Here is a tiny trained network, its code and every weight. The questions are about switching its units off for an input and a class, where a switched-off unit gives its printed mean instead of its output.

import numpy as np


def w(rows, s, z=0):
    codes = np.array(rows[::2]) - 128.0
    scale = np.full(codes.shape[1], s)
    scale[-1] = z or s
    return codes * scale


def f(y):
    return y / 2 * (1 + np.tanh(0.7978845608 * (y + 0.044715 * y**3)))


def log_softmax(a):
    a = a - a.max(-1, keepdims=True)
    return a - np.log(np.exp(a).sum(-1, keepdims=True))


def net(x, mask):
    res = np.array(x, float).reshape(1, 6) / 4 @ E
    y = f(res @ A[0][:, :-1].T + A[0][:, -1])
    res = res + np.where(mask, y, B[0][:, -1]) @ B[0][:, :-1]
    return log_softmax(res[-1] @ U[:, :-1].T + U[:, -1])


A, B = {}, {}
E = w([
[2,68,182],'x0',
[165,119,79],'x1',
[160,99,113],'x2',
[179,67,188],'x3',
[87,177,209],'x4',
[101,131,112],'x5',
],0.009)
A[0] = w([
[114,95,142,95],'neuron 0',
[101,59,95,144],'neuron 1',
[53,143,84,217],'neuron 2',
[102,44,187,132],'neuron 3',
[35,124,96,188],'neuron 4',
[96,156,77,70],'neuron 5',
[116,133,122,251],'neuron 6',
[161,144,61,198],'neuron 7',
[185,149,58,123],'neuron 8',
[148,142,213,246],'neuron 9',
[152,167,184,241],'neuron 10',
[143,164,129,255],'neuron 11',
[165,81,83,76],'neuron 12',
[78,45,128,99],'neuron 13',
[99,68,162,116],'neuron 14',
[116,62,147,85],'neuron 15',
[253,148,137,225],'neuron 16',
[60,178,107,221],'neuron 17',
[108,159,66,139],'neuron 18',
],0.016,0.0053)
B[0] = w([
[89,182,104,141],'neuron 0',
[185,179,186,176],'neuron 1',
[200,168,202,206],'neuron 2',
[20,158,86,205],'neuron 3',
[156,247,174,214],'neuron 4',
[167,202,125,152],'neuron 5',
[195,89,254,167],'neuron 6',
[225,68,86,206],'neuron 7',
[165,87,62,211],'neuron 8',
[67,59,181,197],'neuron 9',
[105,20,149,179],'neuron 10',
[180,52,122,172],'neuron 11',
[153,133,20,176],'neuron 12',
[72,173,119,190],'neuron 13',
[36,203,142,179],'neuron 14',
[91,199,118,159],'neuron 15',
[71,35,82,253],'neuron 16',
[249,126,125,203],'neuron 17',
[250,155,151,171],'neuron 18',
],0.0069,0.013)
U = w([
[92,179,107,155],'0',
[150,100,77,2],'1',
[196,90,132,65],'2',
[72,56,126,243],'3',
[211,14,5,148],'4',
[225,147,154,171],'5',
[184,136,104,39],'6',
[197,1,171,142],'7',
],0.0098,0.0088)

Each question gives the input, the list of numbers given to net, and the class t.
The units are the neurons (one row each of A and B). Each row of codes is followed by its name. A weight is (code - 128) times the scale printed after its matrix; where a second scale follows, it is the last column's (A, B and U).
mask holds one flag per neuron, in row order. A switched-off neuron (its flag False) gives its mean, the last column of its row in B, instead of its output. The means were averaged over made-up inputs and are rounded, as every weight is.
A unit's drop is (log p(t) with every unit on - log p(t) with that unit switched off) / (log p(t) with every unit on - log p(t) with every unit switched off).
The circuit of an input: a set's keep is (log p(t) with only the set's units on - log p(t) with every unit switched off) / (log p(t) with every unit on - log p(t) with every unit switched off). Starting from the 12 units with the biggest drops (on a tie, the unit counted first), units are removed one at a time, each time the one whose removal leaves the highest keep (on an exact tie, the one counted first), for as long as the keep stays at least 0.8.
units of the circuit, in order: the units of the circuit, biggest drop first
k most important neurons: the k neurons with the biggest drops, biggest first
drop when u is switched off: that unit's drop, to one decimal
input [-5,6,-4,1,8,1], class 4: units of the circuit, in order => [neuron 4]
input [-3,0,-8,4,6,-8], class 3: units of the circuit, in order => [neuron 17; neuron 9]
input [1,0,5,-1,6,-8], class 3: units of the circuit, in order => [neuron 7; neuron 2; neuron 9]
input [5,-6,8,-1,2,-6], class 0: units of the circuit, in order => [neuron 16; neuron 14; neuron 3]
input [8,1,-7,-4,2,7], class 5: 2 most important neurons => [neuron 17; neuron 2]
input [-4,4,-8,3,8,1], class 3: 3 most important neurons => [neuron 7; neuron 2; neuron 18]
input [-1,-4,-4,-2,5,1], class 7: 2 most important neurons => [neuron 10; neuron 9]
input [-1,-1,-8,-2,-1,1], class 5: drop when neuron 16 is switched off => 0.4
input [-6,-7,3,7,4,-2], class 7: drop when neuron 18 is switched off => -0.1
input [-2,-6,-6,2,2,0], class 7: drop when neuron 13 is switched off => 0.2
input [-5,2,-7,0,4,8], class 4: drop when neuron 4 is switched off => 0.4
